Below are the code and all the weights of a small trained network. Each question names an input and a target symbol and asks about switching units off, where a switched-off unit gives its printed mean instead of its output.

import numpy as np


def w(rows, s, z=0):
    codes = np.array(rows[::2]) - 128.0
    scale = np.full(codes.shape[1], s)
    scale[-1] = z or s
    return codes * scale


def norm(h):
    return h / np.sqrt((h * h).mean(-1, keepdims=True) + 1e-5)


def f(y):
    return np.maximum(y, 0)


def softmax(a):
    e = np.exp(a - a.max(-1, keepdims=True))
    return e / e.sum(-1, keepdims=True)


def log_softmax(a):
    a = a - a.max(-1, keepdims=True)
    return a - np.log(np.exp(a).sum(-1, keepdims=True))


def net(x, mask):
    ids = ['γλξτφψ'.index(c) for c in x.split()]
    T = len(ids)
    res = E[ids] + P[:T]
    r = norm(res)
    for j in range(2):
        rows = slice(3 * j, 3 * j + 3)
        q, k, v = (r @ M[0][rows].T for M in (Q, K, V))
        z = softmax(np.where(np.tri(T) > 0, q @ k.T / 3**0.5, -1e9)) @ v
        o = O[0][rows]
        res = res + np.where(mask[j], z, o[:, -1]) @ o[:, :-1]
    y = f(norm(res) @ A[0][:, :-1].T + A[0][:, -1])
    res = res + np.where(mask[2:18], y, B[0][:, -1]) @ B[0][:, :-1]
    return log_softmax(norm(res)[-1] @ U[:, :-1].T + U[:, -1])


Q, K, V, O, A, B = {}, {}, {}, {}, {}, {}
E = w([
[138,222,172,77],'γ',
[199,154,107,66],'λ',
[192,194,107,75],'ξ',
[8,128,165,89],'τ',
[184,122,123,60],'φ',
[133,188,105,81],'ψ',
],0.014)
P = w([
[122,2,79,204],'0',
[59,171,250,99],'1',
[66,64,109,41],'2',
[131,191,149,201],'3',
[82,71,100,39],'4',
[148,202,154,192],'5',
[84,72,98,43],'6',
[166,207,157,181],'7',
[60,64,110,33],'8',
],0.0091)
Q[0] = w([
[181,166,116,139],'H1',
[161,127,111,196],'H1',
[106,128,111,1],'H1',
[127,135,144,122],'H2',
[107,119,188,120],'H2',
[132,104,64,157],'H2',
],0.019)
K[0] = w([
[131,158,127,106],'H1',
[162,250,214,162],'H1',
[134,45,84,208],'H1',
[66,155,119,130],'H2',
[106,95,131,66],'H2',
[188,194,87,126],'H2',
],0.013)
V[0] = w([
[189,162,149,215],'H1',
[68,130,52,143],'H1',
[109,78,138,60],'H1',
[154,105,180,193],'H2',
[99,169,125,138],'H2',
[121,151,208,12],'H2',
],0.012)
O[0] = w([
[99,86,214,19,80],'H1',
[94,115,33,122,128],'H1',
[214,3,190,254,180],'H1',
[37,89,153,121,66],'H2',
[123,117,102,170,125],'H2',
[162,98,100,192,254],'H2',
],0.0075,0.0096)
A[0] = w([
[55,143,205,139,89],'N1',
[90,153,25,101,6],'N2',
[213,113,60,133,82],'N3',
[59,198,198,145,170],'N4',
[167,56,138,96,252],'N5',
[168,98,201,188,151],'N6',
[158,237,189,233,133],'N7',
[195,149,166,109,55],'N8',
[228,131,97,84,126],'N9',
[210,175,185,149,120],'N10',
[82,112,67,16,216],'N11',
[113,218,140,37,213],'N12',
[254,108,119,113,150],'N13',
[199,160,182,11,131],'N14',
[123,206,62,139,154],'N15',
[85,122,166,193,87],'N16',
],0.0098,0.0038)
B[0] = w([
[169,110,91,184,134],'N1',
[179,1,159,122,140],'N2',
[130,131,155,142,210],'N3',
[170,83,9,225,141],'N4',
[151,158,170,158,194],'N5',
[172,160,102,91,185],'N6',
[81,113,86,84,206],'N7',
[99,66,148,71,163],'N8',
[30,83,133,131,217],'N9',
[209,96,162,98,199],'N10',
[149,245,122,66,155],'N11',
[198,168,121,190,158],'N12',
[83,138,153,118,246],'N13',
[74,199,111,126,176],'N14',
[126,43,207,57,166],'N15',
[39,65,197,71,139],'N16',
],0.0075,0.012)
U = w([
[172,179,102,144,171],'γ',
[47,138,217,56,83],'λ',
[103,215,111,84,250],'ξ',
[92,113,103,121,252],'τ',
[124,68,242,105,17],'φ',
[128,77,72,2,6],'ψ',
],0.01,0.003)

Each question gives the input, a string of symbols that net reads in full, and the target symbol t.
The units are the heads (3 rows each of Q, K, V and O) and the neurons (one row each of A and B). Each row of codes is followed by its name. A weight is (code - 128) times the scale printed after its matrix; where a second scale follows, it is the last column's (O, A, B and U).
mask holds one flag per unit, heads first, then neurons. A switched-off unit (its flag False) gives its mean, the last column of its rows in O or B, instead of its output. The means were averaged over made-up inputs and are rounded, as every weight is.
A unit's drop is (log p(t) with every unit on - log p(t) with that unit switched off) / (log p(t) with every unit on - log p(t) with every unit switched off).
The circuit of an input: a set's keep is (log p(t) with only the set's units on - log p(t) with every unit switched off) / (log p(t) with every unit on - log p(t) with every unit switched off). Starting from the 12 units with the biggest drops (on a tie, the unit counted first), units are removed one at a time, each time the one whose removal leaves the highest keep (on an exact tie, the one counted first), for as long as the keep stays at least 0.8.
units of the circuit, in order: the units of the circuit, biggest drop first
most important unit: the unit with the biggest drop
top k neurons: the k neurons with the biggest drops, biggest first
heads that matter: for each layer, one digit per head in row order, 1 if its drop is at least 0.15 and else 0, layers parted by /
drop when u is switched off: that unit's drop, to one decimal
input φ ψ ψ, target φ: units of the circuit, in order => H1, N7
input γ ψ ψ φ φ ξ ψ γ ξ, target γ: units of the circuit, in order => H1
input λ λ ψ φ φ ξ λ τ ψ, target λ: heads that matter => 11
input φ ξ λ, target φ: heads that matter => 10
input τ ψ τ τ φ τ λ, target τ: units of the circuit, in order => H1, N10
input ψ ψ τ, target ψ: heads that matter => 10
input ξ φ λ φ λ ξ τ φ γ, target ξ: units of the circuit, in order => N12, N14
input φ λ ξ λ ψ λ γ λ τ, target φ: units of the circuit, in order => H1, N7, N9
input ψ λ λ ξ ψ λ ξ ψ τ, target ψ: top 2 neurons => N2, N11
input γ ψ φ ξ γ ψ φ λ, target λ: units of the circuit, in order => H1, N9
input ψ ψ λ ψ τ ψ γ, target ψ: units of the circuit, in order => H1, N2
input φ λ ψ λ τ, target φ: top 3 neurons => N7, N9, N16
input τ λ τ, target τ: drop when N11 is switched off => 0.0
input τ γ λ, target τ: drop when H1 is switched off => 1.3
input φ φ ξ ψ, target ψ: most important unit => N7
input φ γ ψ φ ξ, target φ: drop when N13 is switched off => 0.1
